[  74    4   11   61  208   77 -188 -308   84   34 -139 -126  403  -84
  163  159 -271  -62  290 -152 -160  -77  -40  137 -108  465   12 -193
   82  -23 -129 -198 -225   78  162 -209   40  -10  -59] -> q333
[  88    1  -63   71  266  -87  -79 -160 -121 -129  -67  -66  195 -203
   64   74 -252  288   65  120  -85  182  -17   73   70   -9  -34  232
   96 -306   88 -120  135 -175 -139   60 -169   15  212] -> q353
[ -25   56  371 -325  -92   45  -55 -138   93  192 -120  -84   67  162
   55 -196  132  -37  316  -16 -173 -103 -250  175  -25   10 -173 -119
  180  168  -32 -166 -128   99  151 -151  -95 -311 -221] -> q353
[ 244  113  131 -235 -149  -18   66   95 -121   50 -142 -105 -138   83
  162  109  -83  -23   80 -192  -95  -71    1  221 -167   68   30  -57
  -29  123  169  -51  -80   61 -115  119    1  134 -315] -> q408
[-289 -199  -23  120   13  -15  -80  -55  125   -2  119  142  135  -93
  -84  -14   86   34 -108   72   58   80  -76  -28  153  -82 -178  -14
  -21  -71 -203   63   26   36  157 -160  -32 -227  113] -> q739
[ -61 -271 -311  398  123 -150  -99   43   75 -230  165  146  397 -430
   53  428 -409   46 -345  -65   82  155  179  -39  -42  257 -180 -116
 -183 -218 -196  147   37   57  132 -126  167  101   78] -> q794
[ 336  312  140 -392 -100   36  171  -43 -337  119 -310 -134 -408  226
  171  -45   22   77  220  -63 -113  -23  -49  202   -5 -209  252  346
   66  -60  337  -99    8 -115 -323  359 -179  186 -237] -> q598
[ 243   15   92 -153 -203    6   27  166    0   42  -90  -89    9   18
  176  208 -157 -100    8 -316 -121 -133   56  231 -182  256  -32 -292
 -118  307   84   12 -178  198   90   -7  134  117 -381] -> q220
[-536 -285  -58  104   64  -53 -257  160  256  -73  328  307   13  -64
 -244 -180  149  212 -127  244   36  184 -123 -199  423 -127 -422 -119
   49 -184 -174   10  125    4  179 -264  -72 -341  302] -> q408
[ -55 -291 -115  233  220 -131 -286   18  139 -208  158   27  519 -416
  -12  254 -407  250 -105    9  -20  167   37    0  -60  326 -382 -345
   -5 -208 -133  -55   79   10  134 -270   84  -28  179] -> q408
[-456 -268 -268  482  285 -107 -275  115  234 -205  264  202  266 -368
 -322  -49   12  241 -235  364  125  204  151 -222  281  -11 -219   -8
   79 -199 -230   84  196 -130  126 -319  -63 -277  506] -> q353
[ -24  238   -4 -122  124   90    9 -166 -174   57 -178  -64 -308  239
   62 -222  248   39  241  100  -80   -1  -90   94  154 -180  316  439
  161 -160  184 -127   13 -133 -193  169 -262   38   72] -> q333
[ 400  -52 -255  267   51  -34  -44  125  -24 -143  -52  -95  349 -262
  224  549 -505 -194 -155 -411  -54 -112  252  188 -353  538  149 -348
 -243  160    7   50 -190  193   83  -48  230  411 -225] -> q435
[  50  109  -62   15  266   90  -16 -339 -182  -44 -203  -81 -134  -10
   99   -8 -171  293  193  196 -113  104    3   57  117  -89  203  547
  211 -382  134 -151   28 -301 -367  152 -270   74  269] -> q408
[ 170   54   67  -72 -267  -26   76  235   17   31  -24  -40 -151   89
   97  105   65  -97 -112 -235    5 -119   87  153 -163   -6   -5 -167
 -156  292  129  103  -79  205   -3   66   46  112 -378] -> q713
[ 422  110 -328  175  241  -42  201 -235 -507 -145 -291  -73  -91 -231
  272  395 -467   72  -68   -4    4  140  209  147  -18  -26  364  624
  -95 -472  128   21   -4 -321 -405  463  -79  486    0] -> q220
[ -69 -247 -282  148  -16  -96 -107  325  125 -167  224  188   93 -196
  -38  268 -241   67 -310  -73  -25  113  188  -53  183  178 -211 -336
 -189  -55  -74  138   39   86  132  -69  168   83   25] -> q333
[-297 -191 -298  236   94  -40 -161  220  148 -206  232  167 -131 -102
 -155   29   84  241 -354  184  103  182  154 -148  209 -167  -87   33
   -6 -109   47  138  201  -30   -8 -102  -77   41  370] -> q482
[ -18  117 -246  141  -18   40   -5  237  -16  -85   48    7 -221   73
   78   84  124  -98 -157 -173   16  -61  142  110  -22   82  250   31
 -129  147  191   61  -19  115  -16   86  -27  263  -71] -> q353
[ -88   61 -160   -4  133   46   -2   19 -117  -28  -57   45 -394   63
  -57  -96  119  220  -74  236   -6  113  121  -48  191 -303  195  419
  139 -250  204   22  127 -194 -300  182 -211  117  288] -> q333
[  61 -263 -444  335 -192  -67    1  596  119 -240  219   79   76 -239
   86  442 -212 -121 -674 -440    1  -80  456   64 -226  459    8 -518
 -405  321   19  375 -101  272  221  -16  357  498 -269] -> q220
[ -86    6   57  -76 -236  102  -54  177  167   95   14    9 -193  176
    7  -14  169 -111  -50 -165  -28 -166   45   33   -8   44    8 -200
  -10  362   42   66 -110  205  133 -149   48  -28 -208] -> q435
[ 148   77   56 -298 -160   66  152   64 -156   99 -145   13 -363  198
  121   -7  -15  -44  140  -78 -152  -49  -28  119  180  -38  109  146
  -36   39   98  -60 -142  -44 -110  228  -46   60 -280] -> q220
[ -14  -15 -455  338  -49  -96  106  514  -67 -228  228  188 -390 -105
 -163  179  107   42 -512  -37  156  119  340   12  204 -172  147  222
 -228   70  265  284  247 -124 -241  217  -24  269  149] -> q408
[-547  -18   58  -41   95  124 -125  -58  188   16  140  137 -387  249
 -252 -459  598  273  -21  355   23  103 -179 -119  412 -507  -99  451
  269 -105  114    8  207 -132  -77 -120 -357 -339  373] -> q408
[-196 -159 -424  421   68  -95  -39  372   88 -236  285  222  -76 -218
 -222  129   60   74 -441   56  131  139  261  -43  251  -47  -24   91
 -156   -3   61  226  203 -101  -67  -13  -13   54  262] -> q408
[  87  -68   63   41  441  -41 -195 -543 -133  -72 -192 -157  448 -264
   65  -46 -390  459  377  295 -135  202 -182   -4   82  107 -147  348
  311 -639 -101 -320   75 -333 -162  -45 -230 -131  311] -> q713
[  54  -59 -178  246  -51  -35   18  212   25 -101   81   90  -66 -115
  -57  128  -16  -21 -173  -49   17   33  212   28  124   59   84   89
 -121   87   42  120   52  -23  -74   20   36   34   16] -> q713
[ -23   66  -63  -26   49   92  -11   -4  -58  -11  -39    3 -304   74
    3  -39  108  131  -45   81  -41   52   81   13   90 -164  126  325
   69  -44  163   13   20  -84 -225  103 -148   83  105] -> q543
[ 103   54  -40  -22   69  116   -3  -93  -73    0 -142  -56 -181   71
  100   74  -91   95   80   -4 -127  -35   81   75   47   17  156  257
   80  -32  104  -39  -86  -92 -141  103 -118  128   -6] -> q220
[  46  172   34 -106  -25   61  117  -80  -91   84 -163  -44 -206  140
  -20 -116  167  -45  168   53  -59  -38   18  137  200 -122  241  357
  124    9   77  -24  -11 -176 -190  105 -153 -133  -58] -> q333
[  65   16  136 -126 -117  123  -38   -5  131  106 -105  -50  -63  113
  126  122  -26 -105  113 -171 -137 -166   34   93 -154  209   47 -132
   44  283  -37  -43 -234  191   93 -125   66   -7 -293] -> q794
[  20  169 -159   26  140  111   32  -50 -182  -44 -110    5 -351  168
   71 -139  204   51   81   75  -63   37   12   73  233 -172  379  528
   39 -122  255  -56   15 -162 -227  259 -265  219  112] -> q220
[ -31   79  136 -338 -325   61  144  236   37  158   -3   58 -384  273
   46  -92  202 -142   37 -133  -91 -113  -81  101  165  -77  -16 -117
 -100  258   80    5 -121  151   75   97   18  -76 -352] -> q353
[ 186 -301 -386  520  136 -138  -96  359   91 -311  189  101  336 -532
  -48  543 -445   34 -442  -56   48  110  459   31 -132  304  -47 -189
 -210  -11  -45  211   82   12  -81 -107  234  214  118] -> q713
[ 127 -220  -87  106 -159 -142 -124  334  180 -123  119   52  326 -248
  101  459 -448 -179 -221 -413  -82  -64  173   75 -224  571 -263 -717
 -244  257 -175   58 -174  278  303 -255  362  129 -368] -> q435
[ -69 -140  138  109 -144   28 -119   30  316   65   55   45  245  -47
  -71   49   13 -164   56 -155  -65 -124    5   92   33  275 -221 -299
   -1  370 -216    1 -155  159  238 -363  114 -332 -176] -> q713
[  95    4   -3 -122   64    9   -6  -15  -94  -20  -93   61 -101  -12
   85   34 -161  135  105   40 -169  112  -38   14  207   16  -19  152
    5 -274   51 -132  -27  -96 -121  112  -79  -30  -24] -> q312
[  48  -47 -227  151  -88   28  -44  234   62  -78   76   41  -64 -107
   52  292 -171   -8 -260 -217    4  -66  255   40 -100  194   61 -216
 -132  186  104  134  -50  115   -5  -34  138  243  -58] -> q598
[ -61  122  101 -334  -69   51  109  -62 -128  104  -89   89 -481  295
   -1 -285  254  109  224  203  -74   61 -216  -23  385 -376   91  411
  157 -216   94 -111   11 -152 -167  223 -249 -147  -27] -> q794
[  74  212  -18  -69 -109   65  160   91 -156   54  -94    7 -467  175
  -47 -155  295  -43   30   52   12    6   84   96  237 -280  280  507
   33  102  233   65   70 -161 -299  246 -194    6  -35] -> q543
[ 143 -142 -368  137   52  -91   50  266 -162 -210   61  126 -128 -218
   50  308 -305  185 -280   -4    4  191  245  -24  152  -10   44   75
 -161 -278   85   91  101  -99 -220  263   61  316   45] -> q739
[  54   59  197 -185   54  119  -92 -237   11  111 -199 -110  -20   98
  112    2  -79    5  278  -11 -163  -66  -66  111  -90  138   11   81
  174   11  -41 -146 -173   43  -52  -98  -65  -60  -99] -> q543
[-140    6   62  -33    3  103 -103  -58   83   63  -23   34 -176  106
  -39 -101  164   48   22   81  -52   -4    3  -19   68 -110  -17  169
  108   43   34   -2  -57   -7  -62  -75 -112  -63   85] -> q543
[ 171  144  126 -245 -169   68  184 -168 -139  151 -213  -50 -183  178
  206   54   11 -169  128 -137  -40  -87 -102  143  -19  -65  160  251
  -43   38   36  -24 -152   57  -40  159  -38   27 -312] -> q794
[ 218  231 -237   78 -125   50  106  262 -189  -41 -105  -34 -402  181
  155  127  106 -176 -136 -279   21 -102  190  146  -52  -36  440  196
 -215  207  324   88  -43  118 -168  270  -74  416 -204] -> q435
[ 262  158 -119   41  -47   86   31   25  -88  -13 -122  -75  -30   32
  258  270 -158 -223   19 -367  -66 -140  122  198 -194  283  289 -118
 -182  204  153  -14 -188  152   -8   91   77  349 -283] -> q598
[-336 -138    0   61  -57 -110 -154  228  243  -89  260  120  -16  -43
 -210 -166  297  180 -174  122   37   80  -33  -73  214 -166 -305 -200
   39   68   39  104  193   62  166 -187  -59 -229  145] -> q333
[-322 -138  216  -93  -43   18 -193  -43  252   89   63   50   75   49
 -162 -305  334  133  147  170  -23   21 -224   -1  214 -180 -367 -119
  208   50  -84  -69   60   48  185 -267 -160 -412   74] -> q739
[  24  125  489 -381  165  144  -99 -564   -5  212 -273 -178  110  168
  111 -258    4  137  650  171 -215  -41 -417  125   59  -49 -149  227
  386 -134  -58 -372 -140 -119  -37 -120 -235 -420  -15] -> q408
[ -57 -169  -55  -80 -152  -21  -21  223  110  -10   89  116  -57   -3
  -27   92  -11    4 -118 -106  -73   22   19   13  160   53 -203 -245
 -100   75  -53   56  -45  111  117  -62   97  -60 -130] -> q739
[-213  -31 -268  224 -220    1  -35  522  191  -79  259  146 -259   97
 -113   49  428 -183 -393 -220  138  -95  176   39   43  -32   68 -269
 -248  403  160  257   58  273  165  -63   74  193  -70] -> q739
[ 437  164 -189   44   85   23  156  -14 -302  -77 -255  -82 -166  -69
  153  215 -273   32   40  -52  -85   19  199  156   43   33  366  417
  -10 -143  160  -49  -20 -224 -397  313 -108  203  -76] -> q312
[-201   10  -48   65 -143   16   22  248  106  -10  137  142 -303  127
 -218 -194  438  -55 -117  107   97    3   24  -24  355 -312   47  189
   30  195   55  127  141  -59  -36  -37 -162 -217   40] -> q435
[ 285  161   39 -184   17  -51   89  -34 -233  -33 -217 -120 -168   38
  149   44  -92  158  143    3  -89   51  -22  151  -16 -117  167  281
   61 -145  212 -102   52  -97 -241  244 -143  132 -131] -> q794
[ 255  -50   31   38  -78   29   41   -4   81    0  -88 -102  254 -123
  127  314 -302 -180   62 -276 -112 -120  114  220 -144  373    7 -216
  -56  274 -116  -29 -207   65   80 -125  130  -64 -282] -> q482
[-403 -345 -236  210   70 -109 -246  324  234 -226  421  307   47 -192
 -214    9    4  195 -346  168  104  214   51 -240  330  -33 -438 -266
   -2 -183 -149  122  206   20  146 -245   38 -134  280] -> q408
[ 183  -49  -75  152 -226  -20   11  287  113  -16   46    6   96 -148
   37  344 -182 -277 -170 -383  -23 -135  265  192 -165  384   -2 -332
 -216  465  -27  117 -167  193   72 -133  228   67 -328] -> q543
[-285   71  181 -253  -32   18  -30   16   29  100   40   58 -312  244
 -140 -433  482  199  132  281  -34   67 -231   14  323 -455  -96  289
  232  -66  149  -62  164  -79  -53   33 -317 -301  108] -> q353
[ 379   38 -105  -24 -268  -41  131  322  -63  -10  -80  -81  -63  -64
  209  431 -173 -153 -185 -438  -40 -126  262  267 -336  241   87 -350
 -275  362  181  140 -172  270  -32  136  233  335 -508] -> q739
[ 144  -28 -232  160 -167  -54  102  364   15  -98   99   64 -130  -88
  -50  249  -58 -131 -282 -192   35  -55  270  100   45   95   84 -126
 -173  246   51  208   18   20  -44   51  118  107 -129] -> q333
[ 291  217  -66 -145   46   48  271 -248 -444   54 -332  -88 -326   90
  209   85  -49   26  109   31  -32   83   23  155   45 -264  372  660
    2 -335  164  -42    6 -229 -421  451 -199  232  -82] -> q739
[  97  157   58  -75 -139  100  -11   -6   97   88  -80  -63  -85  230
  133   29  151 -256  158 -298  -77 -204  -59  148  -94  208  142 -154
  -33  390   36  -71 -214  223  166  -88   23   39 -337] -> q794
[-140   58  -48 -203 -245  -19  138  337  -34    9  113  185 -589  292
  -75 -186  370    8 -142   61   12   11  -51  -50  341 -412   42  209
  -56   74  159  125   93   17  -64  200 -112  -50 -100] -> q794
[-260 -132  -21  148  409  -11 -159 -498  -84  -53  -61   85  290 -248
  -53 -169 -176  276  149  409   24  248 -179 -150  326 -197  -96  495
  234 -670 -165 -172  172 -349  -80  -29 -266 -202  518] -> q598
[-447 -319  -60  265  -69  -45 -264  223  448  -91  335  198  263 -165
 -266  -56  164  -14 -176   79   98   47   32 -110  245  114 -354 -364
    2  205 -255   94   57  101  363 -466   50 -415  157] -> q482
[  81  193  -88  -24  188   88   -2 -205 -189  -22 -188  -74 -200  154
  134  -94   94   77  197   61  -89   82  -43   88  116  -75  332  479
   78 -207  185 -143    0 -135 -178  205 -260  154  117] -> q482
[ -33   34   83  -52  258  111 -152 -402  -51   51 -197  -88   62   -9
  100  -27 -206  220  327  140 -128   60 -113   51   63   79  -10  270
  273 -284  -28 -257  -60 -189 -160  -52 -175  -80  183] -> q408
[ -97 -116 -177  181   75   15 -142   63  124  -98   71   80   22 -107
  -13  113  -89  114 -124   54    2   48  101  -38   84   52  -40  -12
   24    2  -40   44   11    7   41 -113   -6    9  140] -> q794
[ 114  122    0 -100  -81   24  114 -158 -137   34 -122  -38  -67   60
  162  148 -116  -89   -3 -168    5  -32   22  121  -21   -9  171  181
  -71    9   66   17  -22  -12  -76  124  -46   90 -167] -> q598
[ 190   23 -145  125   11  -31   40   93  -77  -72  -82   -1  -30 -126
   28  201 -169   -9    7  -43  -24   13  167  111   86   98  182  200
   -7   22   39   -5   -1 -122 -153   87  -14   53  -62] -> q794
[ -78 -111   66   13  -22  -75 -166   45  151  -23   66   20  212  -90
  -28   11  -36   91   35  -28  -23    3 -104   13  -23   96 -281 -257
   58   43 -104  -38  -23  112  206 -234   33 -198  -67] -> q794
[  87 -127 -187   21 -103  -62   30  298    1 -124  100  112  -70  -85
   67  281 -257   -9 -220 -197  -60   43  171   45  101  214  -53 -196
 -213   60    8  101  -41   72   65   76  157  194 -198] -> q220
[ -41 -351  -28  298  -21 -188 -318  108  387 -131  213   83  733 -420
  -10  349 -433  -40 -159 -291  -39   -6   11   51 -151  583 -562 -899
 -157  230 -297   -1 -105  265  500 -524  298 -184  -96] -> q312
[ 305  176   53 -162  -22   78  216 -364 -282  111 -366 -136 -124   69
  259  146 -159  -27  204  -61 -105  -18   10  206  -29  -63  284  481
   16 -160   86  -71 -130 -132 -286  310 -132  139 -190] -> q739
[  76   11  274 -210 -210  181  -50  -69  207  199 -159 -111   11  155
  151   76  -70 -216  232 -284 -153 -284  -44  171 -177  367  -26 -352
   36  433  -84  -73 -370  239  249 -219  131  -46 -423] -> q220
[-133  -11  -18  -25  173   83  -79 -148    0   -7  -78   -8 -164   53
  -12  -67   69  219   60  217  -44  104   -6  -10  108 -186   66  333
  187 -214   68  -72   43 -133 -143   15 -208  -35  225] -> q482
[ -54 -110  -40   81   34   52 -145   -3  155   -1    9  -11  149  -92
   50  165 -186    6  -25  -92  -77  -64  121   39  -84  251  -23 -254
   22   98  -72  -18 -117  102   98 -173   88   34  -14] -> q333
[ 125  172  -26 -215  -82  -32  148  128 -206   19  -97  -57 -367  133
   46  -22  140  124  -38   18   -4   48   14  162   53 -292  127  274
   16  -45  285   21  110  -63 -249  265 -171   96 -114] -> q353
[ -59  207  422 -296   82  228 -188 -560   71  280 -304 -188  142  285
  152 -313  150 -115  739   30 -213 -156 -366  144   55  184   -9  122
  310  124 -154 -364 -304   30  118 -226 -167 -392 -165] -> q543
[ 232  127 -198  -51   42  -86  135  160 -303 -132 -100  -45 -343    8
   57   93  -15  179 -128   10   -8  118  131  137   70 -206  249  373
  -65 -146  337   49  145 -200 -323  369 -149  324   -8] -> q220
[  38  150  -55 -114  133  -11   53  -50 -294  -62 -135   -3 -394  102
    7 -209  178  319   89  266  -12  183  -67   59  308 -450  187  642
  146 -359  290  -59  200 -285 -367  336 -363   82  182] -> q220
[-182 -135  340 -171  160  158 -248 -426  302  138 -116  -96  384   24
   21 -138  -46   64  404  111 -191  -89 -307    6    6  221 -302 -140
  342   29 -330 -253 -194   30  296 -445  -32 -451  -10] -> q794
[ 159   67  125 -186 -172   14   62   61  -46   89 -135  -76 -127   99
   78    6   94  -24   98 -122  -89  -74  -20  157  -61  -59  -14  -75
  -25  185  110  -48  -71   81  -46   86  -40   12 -262] -> q739
[-217 -107  200 -213 -103   43 -108   17  199   83   74  119  -23  130
  -38 -111   98    8  125   -5 -148   18 -190    6  230   67 -298 -177
   31   53 -115  -73  -96   86  188 -213   -1 -305  -89] -> q408
[-141 -191 -371  295 -126 -125   32  343   89 -156  285  186   36 -206
  -42  312  -57  -78 -599 -190  173   51  272    2    7   36  -43 -203
 -303   98   13  340   97  168  109  -36  183  180   17] -> q333
[-101  161  149 -401 -314   96  140  187  -31  187  -39  131 -591  389
  -31 -241  382  -70   80    5  -41  -64 -107    3  322 -342   54  150
   -8  105  174   23  -51   26  -93  172 -124  -89 -245] -> q598
[-201 -232  -59   79  -49  -48 -130  185  247  -66  207  216   99 -121
  -84   31  -24   38 -160    6  -66   71  -14  -76  219   97 -329 -324
 -100    6 -113   40  -13  114  229 -197   88 -200   13] -> q312
